In the rows, 128 means zero.
Facts:
vetom	vamo	sosti; pluflek	vamo	zegem; pluflek	vamo	dutrem; pluflek	vamo	pugo
pluflek	vamo	saren; nuflatas	vamo	siskadre; nuflatas	vamo	sovol; nuflatas	vamo	bepo
nuflatas	vamo	modras; zuris	vamo	nedrur; vagos	vamo	famak; vagos	vamo	zeplil
vagos	vamo	treskel; vagos	vamo	gronom; kluplures	vamo	vopi; kluplures	vamo	dutrem
kluplures	vamo	ropim; kluplures	vamo	sastu; kluplures	vamo	flostol; drisi	vamo	dutrem
drisi	vamo	flimo; vafor	vamo	skadedar; braplas	vamo	tesim; plagadres	vamo	giskir
plagadres	vamo	lapu; plagadres	vamo	nafesko; plagadres	vamo	guskapak; grarigrim	vamo	triplo
grarigrim	vamo	stekle; grarigrim	vamo	dreni; grarigrim	vamo	flabo; grarigrim	vamo	flesu
grarigrim	vamo	gribuk; druba	vamo	nakli; bipovok	vamo	stekle; bipovok	vamo	skepiti
bipovok	vamo	sastu; bipovok	vamo	gipluzu; gigik	vamo	famak; gigik	vamo	klozas
bedok	vamo	brofen; bedok	vamo	linon; bedok	vamo	giklun; bedok	vamo	skides
bedok	vamo	flostol; bedok	vamo	skudram; bedok	vamo	flesu; deklal	vamo	famak
deklal	vamo	kitrom; deklal	vamo	flabo; deklal	vamo	nofu; klastova	vamo	zeplil
klastova	vamo	muka; klastova	vamo	nofu; fenubrul	vamo	drizo; fenubrul	vamo	fledrom
fenubrul	vamo	nuskun; fenubrul	vamo	flimo; fenubrul	vamo	flesu; bapal	vamo	tufubris
bapal	vamo	stekle; bapal	vamo	supak; bapal	vamo	sosti; bapal	vamo	zipestir
bapal	vamo	fakadran; zako	vamo	difes; guplos	vamo	zuklek; guplos	vamo	nubros
guplos	vamo	gigrek; guplos	vamo	flimo; gubizin	vamo	kagrobri; gubizin	vamo	fotis
gubizin	vamo	milupi; fiban	vamo	nedrur; fiban	vamo	stonur; difludu	vamo	vopi
difludu	vamo	difes; difludu	vamo	vapok; gelak	vamo	vopi; gelak	vamo	klozas
gelak	vamo	fakadran; flobubi	vamo	guve; flobubi	vamo	skides; flobubi	vamo	tesim
biflur	vamo	brofen; biflur	vamo	trikeflak; biflur	vamo	budral; biflur	vamo	gigrek
biflur	vamo	nofu; tigrol	vamo	vitrom; tigrol	vamo	gitrem; tigrol	vamo	statruzir
tigrol	vamo	milupi; lokur	vamo	bepo; lokur	vamo	vezon; lokur	vamo	ploral
skibro	vamo	sikes; skibro	vamo	naplam; skibro	vamo	dreni; skibro	vamo	skobi
skibro	vamo	milupi; skibro	vamo	planas; tomok	vamo	fonodor; tomok	vamo	stuvor
tomok	vamo	flesu; tomok	vamo	zekla; nuplaklen	vamo	sikes; nuplaklen	vamo	gusta
brivim	vamo	zuklek; brivim	vamo	deretrol; brivim	vamo	mizim; fabevi	vamo	vopi
redragal	vamo	giklun; redragal	vamo	nubros; grakluk	vamo	gitrem; grakluk	vamo	nolik
grakluk	vamo	saren; grakluk	vamo	skamul; grigim	vamo	pugo; grigim	vamo	fatistes
grigim	vamo	klabin; mizim	kunu	kitrom; vetom	kunu	skamul; vapok	kunu	skadedar
vezon	kunu	fotis; zipestir	kunu	bitran; nuflatas	kunu	pugo; zuris	kunu	flimo
sovol	kunu	gubizin; skides	kunu	flobubi; kiflen	kunu	klagrokom; plodrem	kunu	luvem
vagos	kunu	klozas; skudram	kunu	klabin; difes	kunu	skudram; fotis	kunu	nitrofis
dreni	kunu	budral; fledrom	kunu	plagadres; skadedar	kunu	guskapak; muka	kunu	nedrur
vafor	kunu	stonur; sastu	kunu	plodrem; gronom	kunu	fiban; nakli	kunu	difes
flaskas	kunu	fenubrul; braplas	kunu	deretrol; drisel	kunu	nuplaklen; treskel	kunu	bibre
plagadres	kunu	fonodor; klagrokom	kunu	skobi; grarigrim	kunu	sikes; druba	kunu	bedok
siskadre	kunu	kiflen; stekle	kunu	tesim; naplam	kunu	biflur; brofen	kunu	vafor
bipovok	kunu	sosti; luvem	kunu	dutrem; modras	kunu	pluflek; manek	kunu	guve
gigik	kunu	zipestir; ropim	kunu	drizo; pugo	kunu	zuklek; nuskun	kunu	zeplil
milupi	kunu	saren; klastova	kunu	skepiti; bibre	kunu	stekle; bapal	kunu	brofen
fatistes	kunu	druba; zako	kunu	brudrugal; klozas	kunu	vetom; guplos	kunu	stetro
bidam	kunu	bepo; saren	kunu	gribuk; klabin	kunu	tufubris; tufubris	kunu	vopi
gitrem	kunu	deklal; famak	kunu	sastu; supak	kunu	vezon; kitrom	kunu	fatistes
ploral	kunu	treskel; brudrugal	kunu	kligune; statruzir	kunu	zako; gigrek	kunu	flabo
feror	kunu	drisi; fiban	kunu	lapu; difludu	kunu	mizim; nubros	kunu	feror
zekla	kunu	grigim; flobubi	kunu	brivim; skobi	kunu	gitrem; tigrol	kunu	modras
zegem	kunu	fabevi; lokur	kunu	muka; skibro	kunu	zuris; tomok	kunu	guplos
nuplaklen	kunu	braplas; brivim	kunu	gigik; nitrofis	kunu	flaskas; fakadran	kunu	nolik
gipluzu	kunu	ploral; pegok	kunu	difludu; bepo	kunu	milupi; flesu	kunu	drisel
trikeflak	kunu	dreni; nolik	kunu	redragal; redragal	kunu	grarigrim; grakluk	kunu	trikeflak
grigim	kunu	manek; flimo	kunu	nuskun

Known rows:
[154 149 136 124 150 114 113 116  90 113 107 112  98 117 135 150 119 142
 129 121 116 150 154 161 135 119 169 136 148 119 130 135  92 136  93 135
 131  98 107 127 127  98  96 147 135 148 116 121 147]: supak
[166 158 148 110 111 120 116  93 160 132 118 158 121 149 134 152 149  68
 136 121 137 133 106 151 130 132 118 122 113 100 122 133 118 132 132 145
 158 130 141 130 148 149 126 150 110 138 151 129 156]: zako
[140 174 130 124 161 143  77 119  98  91 100 124  95 109 122 109 142 112
 138 123 104 125 174 161 122 125 146 130 169 119 131 137 109 170  98 152
 129 109 103 117 127  94  87 175 156 149 119 107 121]: tomok
[133 170 134 121 154 137  88 117  93  90  98 114  95 102 126 124 132 135
 133 123  97 132 167 155 130 124 157 128 167 125 126 143 106 150  96 140
 119 105 102 121 120  94  95 163 145 146 107 112 140]: flesu
[ 86 153 110 118 136 229  98 125 198 114 132 126 208 172 133  96 135 138
  98 119 142  43 195  48 130  91  50  71 118 180 136  85 145 161 179 116
  64 164  84 123 136  99 114 115 115 154 136  87  80]: bedok
[131 104 132 121 128 128 138 133 135 138 127 107 131 119 129 133 122 138
 132 120 120 134 118 136 124 120 136 127 128 128 120 127 120 129 120 132
 129 134 120 130 124 127 123 117 124 123 127 144 131]: gusta
[119 115 117 123 123 115 131 142 144 121 144 141 131 129 112 114 129  95
 129 139 141 128 124 136 106 130  96 143 111 118 123 133 164 121 137 130
 120 153 149 117 116 131 115 125 158 113 134 119 117]: vafor
[122 114 132 121 123 136 128 139 125 131 117 109 132 112 129 130 114 139
 129 124 108 129 121 134 128 113 136 121 129 140 125 124 129 129 124 136
 133 126 120 126 116 122 116 123 121 121 121 131 134]: triplo
[ 98 114 114 154 120 149 134 163 112 162 164 136 148 140 138 121 102 155
 127 142 138 127  91 103 135 138 112 124 120 139 130 114 153 128 165 119
 106 131 101 134 118 141 150 106 123 113 119 144 129]: nitrofis
[181 153 107 106 125  25 166 105 154 148 131 173  82 163 135  94 123  71
 166 138 166  70  72 121 169  70 152 132 131 168 125  87 112 188 105 183
 175 124 179  68 171 106 151 141 198 139  99 104 119]: fiban
[ 90 123 114 153 117 154 132 167 109 150 161 136 149 130 135 116 107 156
 124 142 130 120  93 102 135 135 109 121 125 140 130 117 154 128 166 118
 102 129  99 137 115 143 152 114 130 108 110 140 126]: nuskun
[113 113 126 119 114 114  99 169 113 133 147 132 137  95 105 111 133  90
 142 149 126 126 141 149  84 104  82 120 111 132 146 109 189 150 139 136
 154 130 120 114 107 117  67 148 172 123 121 101 109]: vetom
[146 124 134 128 108 117 129 107 126 127 110 149 112 121 134 167 129 103
 129 127 106 145 120 131 138 141 148 125 110 128 149 132 137 123 108 137
 173 116 149 124 140 143 122 130  87 134 140 102 155]: klozas
[176 104  91 164 169 137 120 101  99 103  95 160  82 153 139 135 121 114
  99 118 113 156 175 152 154 182 174 184 154 103 172 147 124 155  75 144
 155 124 172 108 151 104 108 131  90 149 173  88  85]: vagos
[111  99 112 127 113 113 145 144 132 124 131 135 129 122 117 137 107 123
 116 143 128 146 123 127 122 135 122 145 100 132 126 135 166  95 131 117
 119 142 155 119 106 129 123 107 134 112 129 116 135]: treskel
[140 141 133 119 123 111 129 104 144 123 115 139 113 120 125 134 150  95
 150 121 117 126 122 129 120 135 136 120 126 126 128 139 129 143 101 145
 157 135 138 121 146 145 132 140 123 136 127 118 144]: plagadres
[106 113 120 119 111 111 142 146 136 118 135 128 131 118 115 134 113 124
 121 142 129 138 118 128 122 126 115 136 105 131 115 135 157  94 137 119
 109 140 145 121  99 128 130 112 146 109 114 121 144]: mizim
[128 113 132 123 124 132 135 131 131 132 121 114 130 122 132 134 115 140
 126 123 113 130 116 132 134 121 140 125 130 131 118 127 120 123 127 134
 127 128 127 127 123 125 126 120 122 121 125 136 136]: draplal
[157 151 130 125 152 115 121 104 103 111 107 113  98 130 134 146 122 142
 127 118 122 151 150 158 141 131 173 143 150 116 123 142  85 132  91 134
 121 109 117 127 130 101 112 142 134 147 123 130 146]: nakli

Rows:
No name comes twice in this set of rows, the named rows included.
[121 142 138 117 113 113 134 108 131 112 106 126 112 102 122 144 141 120
 146 126 100 129 118 117 127 130 147 112 126 138 125 143 124 127 103 138
 148 123 134 124 131 142 139 136 119 129 106 116 163] -> drizo
[106 131 144 132 118 164 144 159 147 121 161 123 177 134 130  90 158 175
  98 127 149  96 116  81 128 118  91 118 139 127 127 101 110 105 192  85
 105 109 149 180 131 148 193 109 120 102 124 157  75] -> dutrem
[124 135 106 141 134 140 122 100 143  92  94 164  98 126 123 115 150  87
 132 127  96 114 138 109 136 166 144 138 138 130 144 152 149 147  97 150
 156 146 173 108 145 144 144 137 100 127 138  94 118] -> biflur
[149 158 132 126 149 120 116 110 100  97 102 114  97 120 133 140 128 149
 124 120 110 145 154 154 141 129 169 140 155 116 122 144  84 129  95 134
 116 104 116 128 125 100 116 143 134 142 112 126 147] -> fledrom
[167 175 144 117  84 165 101 141 157  97 125 161 149 146 126 124 166  89
  95 134 132 118  99 175 134 106  81 120 129  71 124 122  90 134 172 151
 139 113 136 165 114 153 131 157 114 107 151 136 120] -> kluplures
[ 78 124 146 123 165 180 111  85 188 192 119 107 192 184 145 100  93 144
 137 116 180  66 185  71 157 127  90  81 100 182  82 112 148 101 194  90
  68 187  95 104 139 110 131 116 102 149 191 177 104] -> tesim
[152  95 133 122 137  90 145 102 150 150 143 112 128 119 111 131 185  90
 169 104 148 143 132 143  67 144 113 133 131  94 137 152 115 164  76 143
 171 161 112 136 171 164 119 135 140 144 137 151 119] -> gubizin
[ 90 104 126 146 108 146 145 136 140 167 130 106 202 150 131 117 121 187
 113 139 163  71 175  76 161  96  91  85  97 176 135  99 117 103 183  97
 112 137 113 138 128 122 143 112  96 136 158 147  80] -> bitran
[183 106 124 132 171  97 140 100 121 136 143  95 114 139 116 126 179 119
 150  97 165 162 165 182  75 148 135 163 160  64 137 158  69 169  62 138
 140 147  98 147 166 130 103 138 158 156 145 164 100] -> tigrol
[168 160 142 118 141 119 116 103 104 113 108 122 100 136 140 159 121 136
 116 121 127 155 139 166 148 128 168 142 140 105 121 139  80 120 105 133
 123 100 119 133 127 103 112 143 123 146 128 129 158] -> vapok

The same things again, as new rows of numbers:
Known rows:
[105 118 139 121 171 146 137 186 128 139 152 118  96 171 199 129 171 139
 129  85 149 234 151 155 114  80  90 164 121  83 130 174  75  53 123 143
 165 149 207 128  70 168]: skibro
[109 144 115 110 170 127 161 132  91 117 153 123 117 126 142  93 173 148
 131 140 153 162 104 154 112  82  99 150 142  92 146 128  93  99 123 126
 134 153 158 152 129 162]: nafesko
[ 87 146  99 112 157 142 157 166  84 113 167 105 114 154 200  86 186 131
 136 103 116 190  97 159 104  75 116 173 139  73 138 148 100  68 107 135
 162 128 166 156 100 148]: gronom
[100 122 148 132 182 179 113 145 123  91 147 139  94 119 126  86 145 140
  99 134 132 204 146 185 138 110 112 132 186  96 139 151  89  64 111 126
 132 186 160 144 148 175]: kluplures
[137 142 134 106 170 116 146 113  95 105 160 135 144 112  65  79 181 170
 104 161 171 151  89 136 111  78  92 142 117 110 155 118  83 149 138 104
 104 148 131 153 153 170]: flabo
[102 139 120 113 161 127 164 146  88 122 154 119 108 139 174  99 180 137
 137 128 137 176 110 151 108  79 104 157 140  81 141 144 101  78 117 130
 149 148 171 149 110 161]: nolik
[103 143 108 110 168 132 158 147  90 123 156 119 118 142 174  98 175 138
 139 124 139 174 111 158 109  78 104 160 140  81 140 140  95  81 121 135
 148 147 169 147 108 158]: bepo
[ 91 142 103 111 163 138 164 160  87 121 157 108 111 149 208  97 177 124
 144 110 124 183 113 166 106  75 111 167 148  71 135 148 102  57 109 142
 162 140 175 151 102 151]: gipluzu
[ 90 144 100 107 162 136 165 160  85 123 158 112 110 150 206  96 176 126
 143 110 122 181 111 164 106  76 112 169 147  71 136 147 101  60 112 141
 163 139 175 151  98 152]: siskadre
[135 141 133 108 173 111 151 104  96 112 147 143 137 105  76  86 173 165
 115 175 176 142  98 140 118  84  89 133 129 108 152 114  86 136 139 109
 105 165 141 150 151 173]: guskapak
[151 128 100  87 216 146 118 135 146 124 150 146 174 125 109  99 156 161
  99 127 186 162 155 216 126  78  92 151 136 104 148 118  38 107 140 151
 107 159 143 128 130 164]: braplas
[150 119 169 119 183 124 122 129 139 128 145 155 122 127  68 118 162 179
  98 151 200 190 141 131 125  88  66 128 111 117 147 140  60 131 151 112
 106 176 171 128 123 191]: gubizin
[112 143 126 107 169 121 166 134  94 121 150 120 119 128 142 101 175 146
 133 139 158 170 105 143 109  82  90 149 132  95 142 133  93 100 126 124
 137 154 163 148 119 166]: planas
[133 141 131 109 174 111 148 103  95 111 149 143 136 107  75  85 172 164
 113 173 173 140 100 142 119  84  90 133 132 107 153 114  89 137 141 108
 105 166 138 152 154 174]: kligune
[102 115 131 126 169 149 120 161 114 115 158 136  97 149 153 110 169 151
 112 111 145 197 148 163 123  89 105 153 154  90 151 158  78  75 124 134
 142 156 178 134 106 166]: grigim
[ 96  95 141 124 167 139 105 149  99  98 162 144  89 139 125 105 178 159
  92 120 145 163 161 190 129  87 137 152 202  93 182 149  80  80 121 135
 126 151 148 130 135 158]: guplos
[146 114 131 103 200 137 111 119 126 107 152 158 146 114  68  94 164 173
  83 147 183 147 151 202 130  85 105 139 165 113 168 121  52 119 142 130
  94 164 127 130 155 168]: bedok
[103 115 124 122 173 148 115 156 111 109 162 138 104 147 145 104 171 156
 107 112 144 187 153 176 126  86 116 153 165  91 160 150  73  81 125 137
 135 151 167 135 113 160]: brivim
[ 94 152 104 113 168 155 160 161  95 112 156 105 116 143 204  82 171 119
 140 112 114 199 103 169 110  84 106 164 141  71 122 150 104  54 105 137
 163 146 176 156 107 154]: fakadran

Rows:
No name comes twice in this set of rows, the named rows included.
[122 103 177 134 168 128 110 120 115 109 147 163  88 117  63 111 163 174
  91 161 178 171 152 147 138  97  98 124 166 115 168 144  80 115 141 104
 104 182 157 133 146 186] -> pluflek
[117 130 149 118 160 108 155 119  91 117 147 138 107 119 108 103 176 155
 122 163 165 157 108 131 116  86  93 136 142 100 153 134  99 109 133 108
 123 164 161 147 134 176] -> saren
[103 145 107 111 156 135 143 147  82  96 180 109 130 142 124  72 195 160
 106 119 134 179  83 140 104  75 112 166 132  98 156 135  88 124 123 116
 132 121 138 157 131 148] -> nofu
[136 116 141 110 184 136 117 145 128 115 157 143 133 136  96 104 171 167
  93 128 175 183 140 170 124  82  94 145 138 108 156 140  58 113 138 127
 112 154 152 130 128 172] -> grarigrim
[148 147 115  92 193 111 154 100 108 118 144 142 164 103  80  86 168 160
 113 170 184 129 106 173 117  78  89 139 131 107 151 104  73 134 139 122
 102 161 129 148 157 170] -> guve
[ 75 164  25 141 164 134 106  84  64 126 170 197 115 139  89  86 132 206
 155 189 159  99 137  90 161  99  79 123 116 104 176  79  77 159 156 134
 108 192 164 155 115 164] -> nedrur
[ 96 128 107 100 171 130 160 162  88 120 155 109 118 145 207 102 185 123
 135 100 127 166 125 201 103  69 128 174 175  69 152 146  93  52 110 152
 157 131 161 145 109 144] -> flesu
[101 141 119 113 168 138 158 143  92 113 149 118 112 132 171  90 172 129
 135 131 130 175 113 166 112  83 110 153 153  79 137 144 103  69 115 131
 149 156 166 152 122 161] -> sastu
[123 120 132 117 180 144 114 143 123 114 156 145 122 136 109 102 165 166
 101 131 165 185 143 161 129  87  97 143 140 103 152 139  66 104 137 128
 120 161 163 133 124 170] -> vafor
[108 142 115 110 167 128 155 138  87 116 156 122 122 132 154  91 176 142
 132 136 143 166 108 156 113  79 105 154 140  84 143 134  94  89 121 128
 140 149 159 151 123 161] -> klagrokom
[111 141 109 103 172 125 159 136  88 115 154 122 127 130 154  91 177 140
 131 132 144 158 107 171 110  77 110 157 150  85 147 130  93  88 119 131
 139 148 152 150 126 159] -> skudram
[ 83 135 116 116 155 132 163 158  81 119 155 110  92 147 204 101 180 125
 144 111 121 183 114 160 107  79 118 163 161  70 142 152 109  53 108 138
 165 145 178 151 104 154] -> zegem
[105 139 105 102 167 129 154 140  87 112 159 117 128 136 161  88 182 139
 126 125 135 160 107 175 109  74 117 161 155  84 150 135  89  85 118 133
 141 138 151 150 125 153] -> brofen
[128 123 134 117 184 146 118 146 131 119 154 144 126 139 110 104 163 166
 102 126 170 191 143 160 125  90  88 143 130 103 146 143  63 105 137 127
 122 162 166 132 119 173] -> vetom

Now the same things, written a new way:
Known rows:
[169  58 147 112 108 122 140  78 114 168 109 147 122 124 138 171 139 151
  89 114  71 171 122  90 111 173 123 141 124  82  88 148 144]: zipestir
[103 128 124 137 110 134 128  97 130 138 132 143 106 164 119 114 112 113
 115 133 145 105 140 116 111 134 152 163 135 132  82 151 126]: treskel
[132 163 139 143  97 141 123 150 137 122 139 132 119 114 104 131 144 119
 137 105 148 115 133 114 131 112 111 128 135 180 132 136 141]: nolik
[ 88 156 157 162  93 150 116 146 132 120 122 140 113 128 119 111 143 132
 111 110 135 131 129 121 132 126 122 130 116 177 140 134 139]: flabo
[115 158 171 168 101 132  81 129 117 150 105 129 138 115 121 125 135 119
  99 106 130 141 138 125 145 134 141  97  69 189 154 133 166]: sosti
[113 136 135 119 124 122 118 108 115 146 142 144 122 157 122 119 106 101
 115 131 137 101 146 112 120 123 143 144 118 128  74 154 137]: skudram
[150  79 129 139 116 131  90  98 144 155 171 122 142 142 175 161 156 147
 145 114 112 106 153 149 106 186 142 150 145  88  84 168 135]: stonur
[145 122 124 141 119 129 120 120 122 141 127 127 124 129 115 132 133 123
 134 115 125 123 131 103 128 128 133 139 135 149 124 136 130]: planas
[132 123 123 135 123 139 125 134 119 134 134 136 128 132 125 128 135 133
 128 117 122 120 130 106 122 126 125 131 132 142 119 140 133]: draplal
[ 59 142  92 160 141 143 171 161 161  76  92 109 124 113 142  75 116 156
 140 173 138 135  92 172 131 102 147 121 146 118 215  98  82]: klastova
[ 74 114 124 153 101 161 145 134 138 112 122 147 105 150 132 101 134 158
 117 131 124 129 119 116 109 135 132 166 154 133 131 137 102]: nofu
[110 129 138 119 133 138 118 150 112 134 139 147 138 136 138 125 124 131
 130 128 108 121 137 103 125 121 113 122 120 129 111 144 136]: giklun
[128 182 150 103 121 105 148 137 169  84 130 118 125 102 115 132 135 107
 145 146 169 136 118 177 150 112 106 119 134 139 169 100 132]: grigim
[124 138  93 167 151 158 115 169 107 139 114 119 141 114 127 105 119 139
 152 124 120 115 116 100 122  89 146  90 109 173 175 137 128]: gipluzu
[156 153  86 145 148  91 154 122 158 100  90  67 151  75  91 117 118 103
 187 163 143 126 101 147 166  81 145 113 146 153 224  86 106]: tigrol
[120 125 130 130 129 138 122 138 114 138 134 139 133 133 128 125 126 132
 127 117 114 120 135 108 124 121 126 130 122 136 112 140 137]: linon
[124  84 150 122 110 136 106  92 110 149 130 127 130 163 148 123 149 147
 126 118 102 134 145 130 123 181 135 178 172 104  92 149 106]: kitrom
[145 129 117  99 163 127 156 121 110 118  90  93 113 135 140 106 109 153
  70 101 192 157 107 216 143 145 157  91 120  97 134  70 127]: gelak
[120 162 145 151 102 145 121 150 131 122 139 133 121 115 117 125 144 125
 125 105 141 114 132 121 130 115 112 125 125 176 125 138 148]: modras

Rows:
No name comes twice in this set of rows, the named rows included.
[176  59 132 100 106 123 153  87 123 154 127 146 111 124 131 175 143 148
 108 117  79 162 118  89 105 161 111 156 155  77  86 148 134] -> fatistes
[ 62 175 159 117 108 123 161 156 166  69 122 139 117 121 140 106 130 132
 118 161 152 144 115 183 143 120 104 128 131 122 167 107 116] -> biflur
[147 152  99 150 146  88 139 120 149 107  83  69 159  75  95 113 115 104
 178 169 133 136 103 148 166  84 153 103 127 149 224  85 114] -> skibro
[110 176 154 129 113 109 143 141 161  93 125 115 132 101 123 126 130 114
 126 141 160 135 122 181 153 117 110 112 118 134 158  98 139] -> plagadres
[119 140  98 153 154 163 114 178 107 131 126 128 138 121 133 106 124 141
 157 134 119 115 116 100 117  84 130  91 115 170 176 143 127] -> fledrom
[ 98 138  92 167 155 144 141 201  93 125 133 109 170  99 135  95 110 133
 151 123  93  94 124 100 142  74 113 100 120 151 135 129 130] -> skides
[130  53 131 124  87 137 176  87 134 138 112 154  97 136 140 151 146 168
  90 123  75 168 111  95  97 172 119 181 169  71  92 146 116] -> zeplil
[103 144  94 141 153 173 126 188 116 116 132 138 126 128 141  99 126 146
 164 144 116 116 115  97 107  85 123  99 131 157 179 146 116] -> gigrek
[160 173 123  93 154 124 172 155 117  96 118  86 112 110 128 116 119 139
  79  78 219 132 115 232 158 120 123  77 124 127 122  62 145] -> difludu
[149 153  88 125 157 107 153 142 156  93 109  89 140  91 105 114 118 114
 191 167 149 126  99 152 148  76 132 102 146 141 218  97 106] -> grakluk
[ 58 136  87 170 132 145 176 151 164  75  85 107 117 120 139  69 118 160
 135 165 146 137  89 175 129 106 154 125 151 120 217  93  81] -> vagos

